-.25,-.15,.29,.47,-.73 result: .47

.20,-.09,-.10,.31,.06,.22
.23,-.46,-.54,.76,.01,.46
result: .06

.16,-.24,.14,-.11,-.67,-.70 result: -.67

.11,-.15,-.62,-.41,-.18,-.23,.78 result: -.23

.17,.13,.00,-.11,.04,-.40
-.25,-.07,.09,-.12,.14,.56
-.03,.10,.08,-.13,-.27,.37
result: .04

-.03,-.08,-.30,-.37,.32,.00
.30,.00,.13,-.22,-.60,.10
result: .32

-.39,.06,-.29,.00,-.57,-.17
.19,-.07,-.03,.00,.20,-.01
result: -.57

-.70,-.27,-.26,-.21,-.61 result: -.21

-.28,.05,.63,.55,-.26 result: .55
---
[[-0.47 -1.88 -1.24 -1.46 -1.60 -1.63]
 [-0.33 -0.06 -0.49 -0.65 -1.71 -0.48]
 [-0.96 -0.51  0.06 -1.14 -0.28 -2.08]
 [-0.79 -0.41  1.42 -1.12  0.66  0.50]
 [-1.37 -1.29 -0.48 -0.79 -0.18 -1.54]
 [-0.65 -0.57 -0.99 -0.20 -0.12 -0.85]] -0.85

[[  52.36   74.80  -66.55   57.60  103.83   75.67  -87.87   16.82  125.21
  -125.54   88.48   37.41  196.69]
 [  46.01  -90.76    7.11  -82.10   75.73 -138.71   92.28   77.75  -26.91
    46.08  161.88   82.59  -73.59]
 [-220.10   81.17  110.85  107.19  -78.23  109.35  109.86   -7.85   48.87
   -47.76   -9.63 -129.12   -6.73]
 [  -2.94  -19.82   75.06  -10.70 -197.48  -84.07 -165.22   14.71   -7.01
    -9.18   43.83  238.19   15.65]
 [ 120.53  148.25  149.98  -62.24  -50.56   44.85   21.39  144.36  234.61
    27.86 -112.17  -86.70   40.17]
 [  35.12  -29.34   92.65  -21.51  167.15   25.96   82.83   52.12 -168.20
   -11.28 -229.53  146.27  -63.08]
 [ -35.38 -107.21   62.41   73.60  150.32   63.33 -165.94  -44.52   58.63
   265.14   54.48  -37.09  213.11]
 [-169.04   99.47 -201.75   31.85  -95.72   20.51 -185.09   30.24   48.69
    22.99  -58.94   28.63 -158.84]] -158.84

[[ -4.1 -14.2  20.0 -10.9  15.7 -11.3  17.8   0.9  12.4 -11.5  -9.9  21.6]
 [ -0.7  -1.7   5.6   6.5   6.3   5.4   3.6  -2.7   7.8   4.8  -4.5   5.1]
 [ -3.1   0.5   6.3  -9.6  -2.8 -15.2  12.3   6.3  -9.4  -9.2  13.1   9.6]
 [  1.9 -11.0  13.4  -3.5  17.8  -0.8  14.1   3.5  18.8  -5.1 -12.8  14.1]
 [ 12.1  17.4  -7.9  12.3  -4.1  16.5  -7.2  10.0  -4.9  14.2  13.2  -9.7]
 [ -5.4   4.5   0.7  11.4  -4.6   5.3  -2.7  -8.3  -4.0   9.6   4.2  -0.1]
 [ -4.5   2.3   6.7  -3.6  -3.7  -8.9   6.4   0.7  -9.6  -2.8  11.1   8.2]
 [ 15.3   4.8   1.6  -8.8   8.2  -1.5  12.7  24.0   4.5  -6.8   8.5
    4.0]] 4.0

[[-0.1 -1.4  0.2  0.7 -0.8  0.1 -0.4 -2.8 -2.0 -1.5 -0.9 -0.1 -0.2  1.0
  -0.3]
 [-0.5 -0.7 -0.6  0.1 -0.7 -1.1 -0.6  0.2  0.7  1.0 -0.3  0.0  0.3 -0.3
  -2.5]
 [-1.1 -1.2 -0.4  1.0 -0.7 -0.8 -0.1 -0.2 -0.1 -1.4 -0.3 -0.6 -0.3 -1.4
   0.2]
 [-0.3  0.0  0.2 -1.2 -1.0 -0.1  0.0  0.7 -1.6  0.4  0.0 -0.8 -0.7 -1.2
   0.7]
 [-0.1 -0.4 -0.5 -1.3 -0.1 -0.3  0.7 -2.0  2.1 -1.2 -0.4 -0.1 -0.5 -2.1
  -0.9]
 [-0.9  0.1 -2.0  2.2  0.0 -0.4 -1.0  0.3 -1.4 -0.2 -0.5 -0.4 -0.9  1.3
  -1.4]
 [-1.7 -1.2 -0.3 -0.6 -0.7 -0.2  0.5 -1.2  0.0  0.2 -1.1 -0.3 -0.3  0.3
  -1.4]
 [-1.4 -0.2  0.1 -0.7 -0.1 -0.8 -0.7 -1.5 -0.5  0.5  0.1 -0.2 -1.0 -0.2
   0.7]
 [ 0.1 -0.2  0.6  0.0 -0.5  0.5 -0.1 -1.2 -2.1 -0.2 -0.4  0.4 -0.1  1.3
  -2.8]
 [-0.3 -0.2 -0.2  1.6 -0.4 -0.6 -0.1  0.0 -0.3  0.2 -0.2 -0.8 -0.5 -2.5
  -0.2]
 [-0.3  1.0 -0.1 -2.8 -0.1  0.1 -1.2 -0.3 -1.2 -0.5 -0.5 -0.7 -0.4 -0.9
   0.0]
 [-0.4 -0.8 -0.2  0.0 -0.6  0.0  0.4 -0.8  1.7 -0.1 -0.6 -1.0 -0.3  0.0
  -0.2]] -0.2

[[ -9.8  -1.9  -4.1   3.4  -7.4  -8.6 -11.7 -27.6   0.7  -9.1 -11.3  -1.2
   -4.3 -16.1 -15.7  -4.0]
 [  6.6  -2.6  -8.3  -4.2   8.0  -5.4   3.9  11.1  -2.6   3.0  11.6  -2.5
    2.1   1.7   4.0  -1.3]
 [ -8.3  -0.9   7.8   0.9  -9.8   5.2  -6.3 -10.1  -2.4  -6.1 -13.6  -4.9
   -4.9   0.0  -5.2  -2.1]
 [ -1.3  -6.0 -15.4   3.2   5.0  -9.9   7.0  13.4  10.0   6.7   4.8  -4.7
   -1.6  -6.7   1.8   9.8]
 [ 16.4   9.4   3.1  -0.2  14.6   0.6  -7.3  -6.5  -6.3   1.2  18.2   3.9
    9.4   9.4 -10.3 -10.7]
 [ -8.3  -2.8   0.6  -9.4 -11.3  -3.6  -4.0  -9.2  -7.2  -7.3 -10.2   2.0
   -6.6  -9.6  -2.4  -5.9]
 [ -3.9  -6.1   4.1  -7.2  -6.9   8.6   1.0   9.2  -6.3  -1.2  -6.6  -5.0
   -4.5  10.2   3.9  -5.6]
 [  3.6  -2.6 -13.5  -5.5   5.2 -10.6   6.3  10.3   1.5   2.3   9.2   0.8
    0.2  -6.7   5.4   3.7]
 [  1.4  -2.1   5.5 -17.6  -7.1   2.5  -7.3 -13.7 -22.8 -14.8  -2.1  -0.9
   -1.6   1.7   3.9 -18.2]] -18.2

[[-0.16 -1.26 -0.50 -0.50  1.09 -0.39 -0.98 -1.95 -1.42]
 [-0.12 -0.89 -2.07 -0.49  1.22 -0.36 -0.66 -1.92 -0.79]
 [ 0.28  1.88 -2.54 -0.47  0.83 -2.02 -0.87 -1.74 -1.42]
 [ 0.21  1.40 -2.52 -0.42  0.87 -1.87 -0.67 -1.76 -1.30]
 [-0.12 -1.15 -2.50 -0.42  1.03 -1.42 -0.44 -1.93  0.88]
 [ 0.22  1.70 -2.50 -0.47  0.86 -1.89 -0.82 -1.76 -1.40]
 [ 0.02 -0.22 -2.54 -0.25  0.91 -1.80 -0.28 -1.86 -0.04]
 [ 0.26  2.04 -2.52 -0.49  0.82 -2.04 -0.95 -1.74 -1.44]
 [ 0.45  2.05 -2.57 -0.48  0.80 -2.15 -1.01 -1.71 -1.45]
 [ 0.41  2.15 -2.57 -0.50  0.80 -2.15 -1.04 -1.73 -1.45]
 [ 0.21  1.54 -2.51 -0.45  0.87 -1.85 -0.75 -1.76 -1.36]
 [ 0.13  0.98 -2.49 -0.43  0.93 -1.66 -0.57 -1.79 -1.17]] -1.17
